Each name stands for a flat space through zero: a line, a plane or more. A row that begins with a name and a colon came from that space; any other row is followed by the name of the space it lies nearest, among the names in its block.
q703q874: [ 17  -4  -4  -1  11 -15 -15  -1  -2  19  -4  26  14  -2 -13   3  13 -35
  -4 -16 -18   4  23   2  20]
q775q524: [  3  -1  31  -7   8  -7  34  32   3  52  42  -4 -33 -74 -40 -14  41  -1
  26  -2  50   2  26 -46  -4]
q703q874: [-20   9  19  10  24   8  24  39 -47  26  -5 -28 -68 -76  -3   3  22  38
  24 -12  60   6  21 -64  13]
q775q524: [ 32  15  -6 -12  39  17  14  50   3   3  17 -13  11 -27  44  16 -15  27
   2 -35  -9 -52  21  13 -40]
q60q89: [-20 -12  37  10  -6  14  23  -4 -33  39  -5  -9 -43 -37 -31  12  41  48
  13   4  54  14   8 -36  19]
q775q524: [ 29  38  -9 -13 -14  25 -25   1  31  30  47 -21  22 -41  -1  14   0 -22
  10  30 -31   9  43 -13  -4]
q775q524: [ 11  35 -28 -38  13   2 -23 -16   6  22 -28 -18  34  33  72   4 -30 -15
  12 -20 -30 -17  14  34 -20]
q60q89: [ -7 -33  33  19 -37  16 -15 -30 -63  59 -31   8  27  51 -43  82  46  54
 -21 -57   7 -58  36  61  45]
q146q243: [ 20 -24 -12 -12  -6 -15  -8  -4  60  29  41  13  34   9  -8 -29   5 -66
 -16   2 -42  -3  10  23 -14]
q703q874: [  3 -51   9  40  -4  23  -1  -3   9  -3  13  12  -5  -4 -26  15  20  23
 -41   7 -23  -2  -3   5  16]
q815q841: [-11 -25  10  19 -28  -2  10 -13  13  18  20  -1  16   9 -36  16  20  16
  -4   0   7 -36  -4  25   1]
q815q841: [ 20  -3  31  13   1  56   5  -1  -9  -7  15  -1 -20 -33 -12  27  18  65
 -20  34   0  35   5 -28   4]
q775q524: [-32 -20   7   8 -44 -22  27   6  28 -71  33  -7 -11  36 -39 -45 -24 -15
  -8  32  23  10 -64   6 -24]
q56q61: [ 27 -16 -18 -20  56  -3   4  13  23  -4 -22  21  17  19  67 -22 -20 -11
 -19 -30 -36  -9  -9  24 -32]
q146q243: [  3  10   0  -5  -3   6   0  17  -4 -19  10 -11  -6  -1   4  -4 -13  -1
  -3   1   0   3   0  -4  -9]
q56q61: [  0 -15 -25  10  28  11 -21   4  -5  -1 -27  -9 -10   4  47  -4 -15  -8
 -24 -14 -34   5   7   0   9]
q60q89: [ 15  24  -7 -10  38  -5  -6 -12  -1  -6 -28  28 -10 -27  21 -14   0 -11
  17  21  -3  50   0 -39  10]
q146q243: [  5  13   8   1 -14  26   6   8   3 -25  19 -19   2  -2   2  14 -12  36
  -3  17   2  -7  -8   3 -19]
q56q61: [ 43  18  -5 -14  88  -3  28  -8  51  33  -8  48  -1 -86  43 -24  24  15
  37  32   1  32  -1 -54 -27]
q60q89: [-19   8  -9  19  -4   1  -4 -24 -15  11 -27 -10   2  -3   7  28   5  36
  17   2  12 -25  -3   4  13]
q56q61: [ 11  11 -15  -5  20 -39  11  -3  18  17  -7  28  41   1   3   7   4 -12
  32 -26   3 -55   1  28 -15]
q146q243: [ 22 -19   0  23  38 -32  10  37   4  30  23  40  -8 -69 -44  -3  38 -37
   9 -23   5 -15  35 -33  22]
q60q89: [  4  14 -29  10   3  -6 -19 -10  16 -21  -6   3  19   4  15   2 -20 -18
   2  14 -29  -3  -4   6   3]
q56q61: [ -7  -2   6  -3 -18 -20  20  12  13 -29  22   3   9  18 -24 -15  -9  -8
   6   0  17 -19 -25  15 -21]
q56q61: [ 12  23   3 -17  14   6   1  -9   0 -42 -17  17  -3  11  19 -15 -19   5
   3  26  -2  46 -23 -15 -10]
q60q89: [-27   9 -16  17 -13 -12   2 -11  -4   9  -9 -22   5  -4   1  17  -3  19
  25  -3  18 -44  -5   9   2]
q815q841: [-45  -5 -16  17   7 -61   2   3 -53 -14 -58  13 -23  22 -14 -10  -2 -27
  24 -43  40 -19 -15  -4  36]
q703q874: [ -7  17 -24   0 -19  -6 -17 -10  11 -24  -1 -14  25  29  14   4 -28 -14
   3   5 -20 -19  -9  25  -7]
q775q524: [ 11  16  11 -50   4  -2   6  -3  15  71  12 -14   9  -7  23 -16  13 -23
  21 -17  10   0  29   5 -21]
q703q874: [-39  51 -38 -17 -25 -19 -11  -2   0 -11  -8 -61  -2  11  42 -14 -46 -20
  42   5  16 -26  -9   3 -17]
q146q243: [  6 -19   2  23  10  -6   0  -7   5  26   3  22   3 -27 -25  13  29   0
   0  -1  -3  -9  14  -9  20]
q60q89: [ -7 -17  30 -19  18   2  20 -13 -34  30 -41  14 -19  19  13   0  22  35
   1 -28  33  11  -6   2   3]
q146q243: [ 30   9  16 -32   6  26  18  73   2 -13  54 -31  -8 -13  19 -11 -22   1
 -18 -28  -2 -18  19   5 -48]
q703q874: [ -4  40 -12 -26 -37  -8 -16 -40  14 -21  -9  -5  43  54   9   5 -28 -11
  20  22 -10   0 -19  35 -12]
q775q524: [-41  -3   4  -3   5 -18  32  48 -37   2  -7 -45 -49 -13  16 -19 -11  16
  19 -43  59 -39  -8 -13 -16]
q146q243: [  0 -11   0  33   2 -13  10  26 -19 -63   0  22   0   6 -31  15  -9  16
 -11 -10   5 -24 -21   6   6]
q703q874: [ 15  33 -20 -13  -4  -8 -31 -10  -8  -6 -14   6  34  23  13  18 -18 -28
   7  -9 -29  -7  19  21  10]
q56q61: [-29  24 -19  33   7 -33  11 -12   9  38   2  -8 -18 -85 -28   6  28   3
  64  26  44 -24  10 -51  22]
q146q243: [  6  43   0 -23 -12  28  -6   6  12   6  29 -39 -12 -34  18  -6 -14   2
  17  35   3  28  15 -30 -17]
q775q524: [-10  -6   7 -46   2  -6  11  -1  -5  37 -19 -21   5  48  46 -21 -10  -7
   1 -43  12 -18  -2  36 -29]
q815q841: [-39   0 -17 -22 -43 -11 -12 -25  15  27   0 -49   6  47  23 -25 -20 -35
   6  -3   0 -12  -8  30 -10]
q775q524: [ 27  10 -21   8  35  14 -17   2  -7 -18 -28  16  27   8  42  32 -17  23
 -11 -17 -39 -24   8  22  -3]
q146q243: [  8  47 -14 -56  16 -57  28  16  46 -16  20  13  19  -2  18 -64 -29 -66
  54   7  24   5 -25  -7 -52]
q56q61: [ 16  27 -45   0  71  -6 -22 -18   3 -26 -66  27   2 -12  80 -10 -28  -7
  10   9 -37  31 -10 -22   5]
q775q524: [ 33 -17  23   4   5  38  -3  20  -2  35  33   0   2 -30 -15  28  28  22
 -26 -10 -18  -5  40  -1   3]
q815q841: [ 18  -8  15  -5  -3   8   1   5   7 -42  13  24  -3  15 -19 -17  -5 -12
 -25  21 -13  46 -17  -8  -2]
q815q841: [-48   1 -47  35   1 -41 -13 -12 -12  33 -34 -29  -2 -14  15  13  -3 -13
  35 -27  13 -68   8   6  26]
q60q89: [-19 -11 -14  27 -25 -16 -16 -10   5   9  11  -5   0  -9 -35   4   9 -30
   1   8  -6  -8   9  -4  29]
q60q89: [  1   0  33  15  -3  30  -2 -24 -50  40 -27   8 -10 -17 -24  59  42  70
   4  -6  25  -1  26  -9  35]
q703q874: [ 50 -63  47 -41  48  38  27 -13  40  48   4  49  -1  16  31 -37  37  15
 -53  -4 -26  62  -6   8 -33]
q815q841: [ 30  22  -6  24  13  15  -7  14  11 -19  26  15  12 -53 -21  29   5  15
   6  26 -18  -4  18 -23   6]
q60q89: [ 27 -18  41 -23  11  18   5   5 -29  23  -8  30  -6  15 -14   8  28  11
 -25 -24   3  32  19   3   9]
q815q841: [-17 -11   6 -29  -6 -23   9  -4  -9  15 -18  -2   0  46  13 -25  -5 -23
   2 -31  17  -4 -11  24 -10]
q815q841: [-34 -30 -17  62  33 -29   9  -1 -40  22 -50  12 -22 -37 -11  34  30  40
  18 -36  30 -60   2 -12  41]
q56q61: [ 19 -12  -7 -11  13 -21  15  15  28 -43   8  29  33  40  10 -20 -23 -17
 -12 -16 -19 -23 -30  38 -35]
q146q243: [  6  -7  23 -13   1  26  23  -1  -2  20   1 -11   8  12  19  19   8  59
  -2 -14  15 -30  -5  26 -29]
q703q874: [ -4   7 -15  15  -2  -1 -12  10  -9 -13  -1 -10   2  -4   2  13 -11  -2
  -1  -6  -9 -18   7   2   8]
q703q874: [-27  21 -22 -22  -6 -18   8   6  17  -1   1 -41  -8   7  40 -35 -31 -21
  26   1  16 -13 -17   1 -30]
q56q61: [  2   5 -16  -7  20 -23   5   2   7   8 -14   9  19   7  21  -2  -6 -10
  16 -23  -1 -33  -2  18 -12]
q815q841: [ 45  15  25 -32   5  35   4  12  19 -18  33  14   9  -3   2  -7  -4   5
 -18  24 -19  45   5  -7 -26]
[-25 -16  21 -13 -35 -27  15  -9 -18   6  -6   3   3  50 -34  -8   9 -10
   4 -24  34 -15 -16  29   3]	q815q841
[  8  40 -21 -13  19 -11   8  16  20 -22   9  -9   7 -25  28 -13 -26  -6
  31  13   4 -10  -8 -13 -29]	q60q89
[  3 -42  -9  28  -5 -17  -7   7   7 -29   4  28  19  33 -28   1  -1 -24
 -35 -18 -30 -20 -11  31  13]	q146q243
[-24  -9 -24  15   3 -17   1  13   3 -30  -8 -17 -14   7  17 -20 -24 -15
  -2  -5  -1 -13 -21   0  -4]	q56q61
[-66 -14  -8  11 -80  20 -18 -47   6  25   5 -78 -16  40   0  -4 -10   7
  -7  30   8  -2 -15  18  11]	q815q841
[ 32  24  13 -29  -5  -4  -5 -17  -5 -23 -12  39  47  50  -6  19  -8   0
   2  -7 -13   2  -5  38 -10]	q56q61
[-21  25 -14 -39   0 -33   0 -50  18  25 -38   3  11  31  35 -36  -9 -32
  39  13  16  25 -23   4  -9]	q146q243
[ -5   6  17 -13  24   5  16 -18 -19  64 -29   0 -15 -30  17  13  33  39
  29 -12  36  -3  17 -17   5]	q146q243
[  8 -26 -27  48  31   0 -20  51 -20  -5   5  -2 -16 -42  -2  20   1 -16
 -28 -37 -32 -35  37 -13  30]	q703q874
[-23  39 -21 -19  38 -19  11  -6 -11  16 -43 -20 -30 -34  57 -24 -13   6
  51   3  37  10  -8 -40  -9]	q56q61
[ 18 -13  19   2  10  -5  -1  -5  -8  23  -2  36   2 -11 -32   8  32  -9
  -6  -6   0  19  18  -9  22]	q703q874
[ 23   5   8  19 -23  35 -20   4  -6  -3  29  -4  20  -9 -29  47   8  23
 -20   9 -27 -13  28  11  13]	q60q89
[-28  11  -7  42 -48  27 -45 -10 -35  14  13 -45 -36 -40 -44  32  13  -7
  -7  33  -5  30  41 -44  65]	q775q524
[ -6   7  -7  -4  25  28  16 -10  12 -33 -25 -17 -16   2  64 -13 -27  55
   0  26   2  16 -41  -9 -34]	q60q89
[  5 -20  27 -41  -8  -4  12 -23  15  53   1  12  11  34   1 -23  22 -18
  -5 -14   8  17   2  22 -13]	q775q524
[-16  -9 -10   0 -12 -29  -1   0   2  11   0  -2   9  18 -10  -9  -1 -31
   7 -21   5 -26  -1  18   3]	q60q89
[ 62  16  18 -18  25  71  -7  16  13 -48  19  12  10  -3  37  16 -20  46
 -42  31 -49  49   1  -4 -31]	q60q89
[ -4 -32  36  13   4  28  19  -5 -27   7 -14   9 -27  -2 -14  16  28  61
 -20  -2  24  15  -9  -9   9]	q815q841
[  8   9   4  -2 -28  18 -30 -46  -4  11 -13  10  30  32 -12  32   8   6
  -9  18 -25  17  11  22  23]	q703q874
[  7 -34  50   5   5  11  32   4 -30   4  -7  33 -14   9 -37  17  37  54
 -16 -18  35   3 -10   4   4]	q815q841
[-17  23  -3 -15  -5 -42  14 -24  24   9   2  15  -5 -19 -22 -38   8 -39
  46  33  34  30 -19 -31   1]	q775q524
[-35 -42  59   2 -28  33  54  24 -21  30  32 -46 -61 -20 -28  -6  33  76
 -10  -4  74  -7 -14 -18 -20]	q60q89
[-46  32 -31   6 -50 -45 -26 -10 -19 -35  -9 -26  -3  29 -27 -14 -31 -62
  27   9  14   1 -10  -2  29]	q815q841
[ 32 -40  41  -9  10  19  26  16  13  29  32  27   5  -5 -25   2  35  20
 -28 -16   0  -1  10  12 -16]	q775q524
[-32  -8  10  26 -47 -25   9  17  -9  41  45 -27 -15 -39 -77  12  32 -19
  24  -8  42 -42  27 -14  25]	q60q89
[-14  24 -16   8 -13 -10 -15 -37  13  -7 -11   2   2 -10  -8  -5  -3 -15
  23  43   0  29 -11 -22  18]	q146q243
[-28 -16   3   1  10   4  21 -11   1  -3 -22 -15 -31   3  28 -24  -4  29
   2  10  25  14 -34 -13 -13]	q60q89
[  5  19 -10   6  57 -26  27  89 -34 -28   5  -6 -41 -67  14 -13 -14  -4
  24 -45  36 -34  15 -43 -13]	q703q874
[ -9   7 -22   8 -28  -4 -26 -39  17 -47 -13   7  24  48   0  -4 -27 -21
 -11  35 -33  23 -29  19   9]	q775q524

Rows lie near named flat spaces through zero. A row that begins with a name and a colon came from that space; any other row is followed by the name of its block's space that it lies nearest.
q669_q413: [ 47 -11  -8 -10  15   7  -4  -4  35 -46 -20   6  18  -9  18 -21 -22  -3
  43  -3  33  13   1 -27  28]
q553_q859: [-26 -23 -10   8  -5  -4   2 -12 -46  -1 -24   3   0 -55  47  22 -31 -29
   1 -18  15   4   1  41  39]
q743_q265: [ 12   7 -16 -10  46 -13  30  24 -16   7  44 -28 -17  -2 -14 -10   3  -5
  23  -6 -21  13 -14  27 -25]
q553_q859: [-77 -24  -7  19 -35  49 -19  -5  19 -49 -42  23  10 -47  50  21  -4 -37
   5  10  -2 -20  17 -23   2]
q475_q180: [ 10  15 -12 -41 -16   3   0   0  24 -20  29  15 -14  12 -32  -6   2  12
  34   2   2  -1 -38  10  -3]
q553_q859: [-33 -20  14   9  13  -7   0  46  -5 -16  -5  11  -8  -9  38  -1  10 -37
   8  32   7  21  12 -28 -36]
q669_q413: [ -6   3   6  -6  -8  -4   9  18  -3 -19 -17  20   6 -45  42  23 -11 -27
 -20 -10  10  12 -47  32   6]
q669_q413: [ 26 -17  42  32  60 -21   6  57  21   1 -25 -32  18 -14  30 -15   6   7
   4  26 -18   1  19 -24 -15]
q743_q265: [  5 -16  22 -25  40 -22  -7  39 -48  24  44 -28   1   9  20 -16 -17 -15
  58 -26 -35   0  -1  19 -59]
q174_q481: [ -7  23  12  -4   6 -11  25  59  17  29  32   1 -20  10 -16  -1  35  -1
 -15  36 -22  17 -38 -16 -49]
q475_q180: [ -7  12 -17 -33 -41  36 -21 -44  29 -30  26  15  10  35 -30   6 -10  19
  28 -55 -20 -26 -12   0 -23]
q174_q481: [ 34  22 -21  -7  11  21  18  -7  30 -13  -1 -10  10 -30  -7  -8  -4   5
   5  -5   0  -5 -37  13  28]
q475_q180: [ 28  22 -18  -1 -18  13  -4 -36  11  -4 -19  16   5   7 -20 -16  13  -2
 -33  25  42   5  -4 -17  41]
q174_q481: [ 56  16  -7   4  48  -3  18  -1   8  -6  -2 -29  14 -16  -5 -22  -1   4
  -6  -1   3   1 -13  18  21]
q743_q265: [ 33   0   2  -3  20 -14  -5 -31  25 -30  -5 -16   4  21 -40  -2  -4  47
   1 -18  -3 -20  14  29  28]
q858_q120: [-10 -33  29   6  38  14 -41   8  12 -80 -37  -5  31  -4  48 -24  -2 -35
  25  10   8 -19  45 -23 -28]
q858_q120: [ 47   9 -27 -33  -4  16  -7 -43  12 -15  12  -4   8   4 -28 -21 -24  20
  47 -25  15 -11 -12  11  41]
q858_q120: [-70 -30   5  41  17 -33  25  43  -4  -2   2   1 -41  12  -2  28  27   0
 -23  40 -11  26  48 -14 -31]
q553_q859: [-50 -12 -19  17 -37  47 -17 -19  17 -13  -7  19   4  24   8  -3   9 -21
   9   6   3  -3  47 -72 -27]
q743_q265: [-40  -3  15 -31 -71 -24   3  49   3  28  14  60 -32  -3  14  35  -2  -5
  15  20  13  33 -56 -14 -14]
q174_q481: [115  40  -3 -29  53 -17  17 -10 -34  24  16 -28  31 -18   9 -36 -19 -16
 -11 -35  21  15 -61  50  22]
q858_q120: [ -9 -18   7  -4  33 -10   2  43  26 -66  -4  14  -9   2  23 -13  14 -32
  21  37  22  26   8 -27 -33]
q669_q413: [-30 -29  37  56 -13  -9   3  29  27  10 -49   5  18 -14  49  42  -9  16
 -34 -16 -22   3  28 -32  -8]
q858_q120: [ 49  34 -30 -30 -31  19  11 -26   1  49  31   3   4   8 -28 -14 -14  15
  20 -26   5   6 -45  -6  23]
q475_q180: [ 38  12  21 -52   4  -8 -13  25  19  12  46 -11   1  26 -33 -22  -6  35
  69 -14 -33 -18 -42   9 -29]
q743_q265: [ 27  -4  31  -4 -44 -44 -17 -27 -31  21 -33  39  16  10  29  37 -31   9
 -52 -50  37  20 -18  31  32]
q669_q413: [ 30  -2 -29  -8 -15 -12  23 -10 -15  26  18  16  -7  12   8   7 -29  -5
  18 -36  28  45  -7 -17  14]
q553_q859: [-30 -13  -2 -18 -25  16 -17   9  63 -67   4  33 -12  33 -19  -1  14   9
  40  21   7   0  12 -48 -26]
q743_q265: [ -1 -18  20  28  12 -23   5  31  57 -47 -41  20  -8   7   3   6  20  14
 -20  51  29  21  24 -40  14]
q858_q120: [-20 -36 -15  19   7  -7   0  -8 -23  28  -6 -20 -20  -7  -7  -7 -17  17
  48  22   5  -1  60 -18  43]
q553_q859: [ 16  -3   8  -6   2 -13   2  14  58 -19  11   2 -11  42 -44  -4  11  50
  28  12  -9   0  10 -30  -7]
q553_q859: [-38  -8 -24 -26 -40  42 -14 -12   6  -1   7   5  -7 -38  -1   0 -20   0
  68   2 -15 -30 -16   2  26]
q743_q265: [-13  20  21   9 -16  -6 -11 -16  22 -42 -21  26   8  26 -10  23  31   1
 -86  -3   7  -7  -9  18 -24]
q858_q120: [-56 -35   2  -3 -38  18 -36  -1 -13   7   8  19 -10  40   7 -10  -2 -13
  55  15   3  -2  61 -72 -34]
q743_q265: [ 10   5 -14  32  70  10  25  13  -6 -19   3 -38   7  -9  11 -24  21 -32
 -25  15  -7   9  27  -6 -26]
q475_q180: [ 48  25 -17 -19  29  -7  11 -11  15 -16  20  -9  -9  24 -47 -33  20  10
  -1  27  21   7 -11   4  12]
q553_q859: [ 25  15 -41 -49 -28  12 -12 -68 -40  -9  25  15   0   3 -17  -7 -31 -12
  24 -49  31  -2 -25  47  35]
q858_q120: [  6  13  16 -24 -34   9 -25   0  -9  24   3  17  11   9   4 -11   1  -7
   4   4   4  -9 -24 -14 -10]
q669_q413: [  8  -9  12  -3  38 -20   1  29  15 -42  -2   0  -8   8   1 -16  16 -10
   8  36  16  13   9  -7 -15]
q858_q120: [-10 -19  15  28  15  -4  -7  13 -24  40 -17 -23   4  -9  15 -11   0   0
   5  25  -9  -8  41 -23   9]
q174_q481: [  3  13   6  -9  11   8  12  32  -6  19  24  -9   7 -10  19  -1   1 -19
   7 -16 -27   4 -34   2 -44]
q553_q859: [-73 -26   7   7 -25   6  -6  37   4   5  -2  14 -26 -13  10  12  11  -8
  29  46 -13  -3  17 -29 -15]
q553_q859: [-41   4 -26 -40 -38  22 -30 -44 -40 -75   1  58  -1   5  31   4   1 -83
 -22 -13  58  16 -14  20 -24]
q669_q413: [ 22 -14   1  14  14 -10  -1  -2   1  34   8 -20  -2  37 -22 -20  -4  29
  29   5  -2   5  48 -43   4]
q743_q265: [ 64   6 -20 -18   1 -46  37   2  26   0   1  16 -22 -10 -26  12 -23  40
  14  -3  43  42 -42  26  74]
q858_q120: [-21 -23  39 -19 -20 -20 -38  37 -23  12 -21  23  -9 -11  25 -17   4 -19
  32  67  27  -1   3 -22   9]
q475_q180: [ 20  33   6 -10  11  -9  17  19 -26  36  12  -8   0 -27   3  -2  13 -17
 -38  11  -6   4 -56  39  -4]
q174_q481: [-10 -17  -9  -5   4   0  -7  -8 -11 -27   9  11  -1  24  14  -3  -9 -22
  19 -20  14  17  27 -18 -27]
q174_q481: [ 36 -16  -5  15  37   9 -15 -46  -1 -33 -34 -30  28 -15   7 -18 -24  11
  11 -23  10 -25  41  18  48]
q475_q180: [  9   5  48  -1   6 -11  -8  42 -22  60   6 -22  22 -15  28   5  -8   8
   0 -21 -50 -20 -31  16 -36]
q475_q180: [ 22 -28  16  26  46 -43  17  17 -47  -4 -46 -14  12 -72  72  21 -38 -26
 -20 -17  24  23  -3  59  50]
q743_q265: [ -2 -11  13   5 -25   5 -25 -25 -40  32 -19   4  23  -4  33   5 -24 -12
  -7 -32   4 -10  16  -1   9]
q174_q481: [-24   3   9 -14 -40  -4  -6   8 -28  37  12  20  -5  -3  14  19  -8 -10
  -3 -14  -7   4 -26   9 -15]
q174_q481: [ 34  36  18  -7  33  -7  24  56  33  22  28 -19  -4   6 -28 -22  38  13
 -13  40 -27   2 -48  -8 -37]
q669_q413: [ 22   8 -10 -31  29 -29  -4 -10 -18 -52  23  16 -19  41 -26 -26  21 -26
  -9  24  48  27   4  17 -16]
q669_q413: [  0   0   1   6  17 -17  18  26 -21  51  28 -21 -17  10 -14  -7   7   9
  11  13 -19  11   6  -6 -16]
q858_q120: [ 13  32   6 -60 -46 -12 -17  -6  24 -12  40  40 -20  56 -60  -4  22  24
   4  10  13   0 -51   8 -22]
q475_q180: [ 36  31 -22 -16   1  13  -1 -38 -60  43  11 -12  12 -17   0 -24  -6 -30
 -23 -10  20  -3 -25  32  26]
q174_q481: [-20   5 -18  17   1  24  19   6  24 -13  -8  -4  -3 -30   5   8   8  -7
 -10  12 -10  -3  -8  -5   6]
q174_q481: [-18  12   1  23  27  34   7  24  44 -30  -8 -17   7 -10  -3 -16  37 -11
 -17  40 -24 -17   5 -30 -30]
q669_q413: [ -2   2  -2  -1  30   2   3  15  16 -18  19 -16 -10  22 -26 -21  23   4
  15  27 -11  -4  17 -16 -27]
q553_q859: [-29   2 -39 -45 -48  57 -28 -46   0 -52   8  32   6 -16  10  -8 -20 -38
  50 -21  20 -17 -19  -1   7]
q743_q265: [ -5 -36  -2  61  57 -56  45  24  -1  -1 -19 -23 -27   2   1  24   1  24
 -28  13   7  40  63   1  22]
q669_q413: [ 41  31   7 -11  54  17  -9  -8  -9  -6  16 -43  23   3 -20 -44  22  -8
 -11   7 -22 -33 -11  27 -22]
q475_q180: [ 46  32   3  -8  -2   6   0 -29  30 -24 -12   5  24   5 -14   4   3  16
 -45 -30   4 -11 -36  27  12]
q475_q180: [ 10   3 -51  -5  32   1  19 -43 -44 -27  13 -10 -13 -13  -5 -11  -9 -35
  -7 -12  34  18  13  42  28]
[-24 -30   4  11  10 -29   6  18  -7  -1  14   1 -21  30  -3  12  -4  10
  22  -4  -4  20  41 -15 -23]	q174_q481
[ 11   1  -7 -21  -9 -25  23  28  35   6  35  11 -30  26 -38   9  -1  39
  39   3  -5  23 -22  -9  -5]	q174_q481
[-13 -44   5  18  39 -40  15  44  10 -30 -16  -2 -28 -12  13  -1  -4   2
  39  49  24  31  41 -18  20]	q475_q180
[-29 -28 -29   4 -19 -35  38  15  13   5  22  19 -48  11 -21  39 -18  32
  34  -9   8  42  12  -3  20]	q174_q481
[-11  13  18 -14  -1  -8   8  45  27   8  27   1 -14  11 -20   4  22  16
   8  19 -32  -3 -34  -2 -41]	q475_q180
[ -8  -7  -8   7  46  -2  12   7  23 -25  22 -36 -15  16 -41 -11  15  29
  26  11 -33 -18  30  10 -14]	q743_q265
[ -6 -13  10  48  16 -13  19  23 -19  78  -1 -32  -4   8   2   0   5  19
 -11  14 -25   8  45 -39  -4]	q553_q859
[-28  12  -2 -15  -2  37 -31 -30  26 -54  -2  -5   2  10 -39 -19  30   5
   1  28 -14 -51  10  12  -7]	q669_q413
[ -1   8  29  53  41  -5  14   7 -16  17 -22 -34  31 -12  33  23  11  -7
 -87 -38 -42 -12  12  29 -37]	q475_q180
[ 26  -4  -5  -5  10  11   3   6  33  -5   5 -13   8   1  -7 -13 -13  22
  45  -9 -11  -5   0 -21   7]	q553_q859
[ 30  -2   7 -30   4 -30 -19 -16 -26 -36 -14  25  -2   0   8 -12  -8 -21
  -5  15  58  16 -13  31  31]	q669_q413
[-34  14  31   6 -18  -9  -8  24   4   7  10  17  -3  37  -7  16  37  -4
 -55   9 -22  -2  -7 -10 -67]	q858_q120
[  6  19  -2  -7   9  -5  15  15  52 -38  13   8 -14  22 -38   2  29  20
 -16  19  -4   4 -21   0 -18]	q475_q180
[-13   5 -14 -25 -57   1  -6 -23 -38  24   5  37  -4 -11  20  23 -24 -22
  -5 -31  24  15 -33  19  16]	q174_q481
[ 38  13  32 -18  25 -16 -12  25 -11 -24  -3  11  26   7  37 -15   5 -39
 -24  -8  17  16 -32   7 -44]	q743_q265
[ -8  -7 -11 -20   3  15  -1  11 -34  11   4  -8   3 -57  37  -6 -26 -33
  45  -3  -3  -6 -29  26  16]	q553_q859
[ 10   0 -14  36  38   7  24 -11   6   5   1 -36   8   3  -8   1   2  12
 -20 -23 -24  -3  31   0  -5]	q858_q120
[-25 -34  41  61 -11 -12 -10  13  13  51 -39 -16  12  19  12  23  -4  47
 -16  -3 -33 -14  70 -52   0]	q669_q413
[ 27  10  26  -4  35   7 -13  19  19  -5   6 -26  20  14  -8 -29  15   9
  10   9 -27 -23  -1 -10 -33]	q174_q481
[ 31  -3  -8  27   3  25   6 -33  46  -5 -32 -26  29 -23  -4   9 -26  47
   7 -40 -22 -29  11   0  51]	q553_q859
[-44 -43  29 -17 -13   2 -66 -22  -3 -62 -22  14   4  30   1 -12  -4   2
  48  16   9 -38  63 -13  -9]	q858_q120
[-23   7  24  22  16 -18   3  14 -29  35   9 -19  -5  18  -9   9  27   2
 -53   7 -31 -10  14  17 -39]	q669_q413
[-26 -28 -14  26   2 -45  24  -2 -50  22  -3   9 -31   2  13  29 -13 -10
 -21  -5  28  43  39  14  20]	q174_q481
[ 18 -13  16  -7  -2  -2 -23  -9 -10   6 -12  -4  18   2  14 -10 -20   6
  27 -15   3 -11  13  -6  11]	q743_q265
[ -4  -5  33  17  27 -14 -12  17 -39  -1 -10  -4  23   9  49   0   7 -43
 -46 -17  -3   9  14   3 -56]	q743_q265
[ 11   9 -10  -5  -1  31  -8 -17  10 -26  -8   2  23 -11  18 -10  -6 -22
   2 -18   4  -8  -9  -7  -5]	q553_q859
[-29  -3  34  20  23   0 -15  25  18 -35  -2  -1  10  42   7  -2  37 -14
 -38  10 -23  -7  31 -28 -81]	q858_q120
[ 24   6  16 -39  33 -29   7  61 -13   7  41  -3 -17   4   0 -28   9 -18
  44  32   1  22 -39   4 -38]	q553_q859
[-11  17  28  21 -36  11  -9  19  19  43 -24  14  10   2   4   4  27   7
 -48  36  -7  -8 -11 -42  -7]	q475_q180
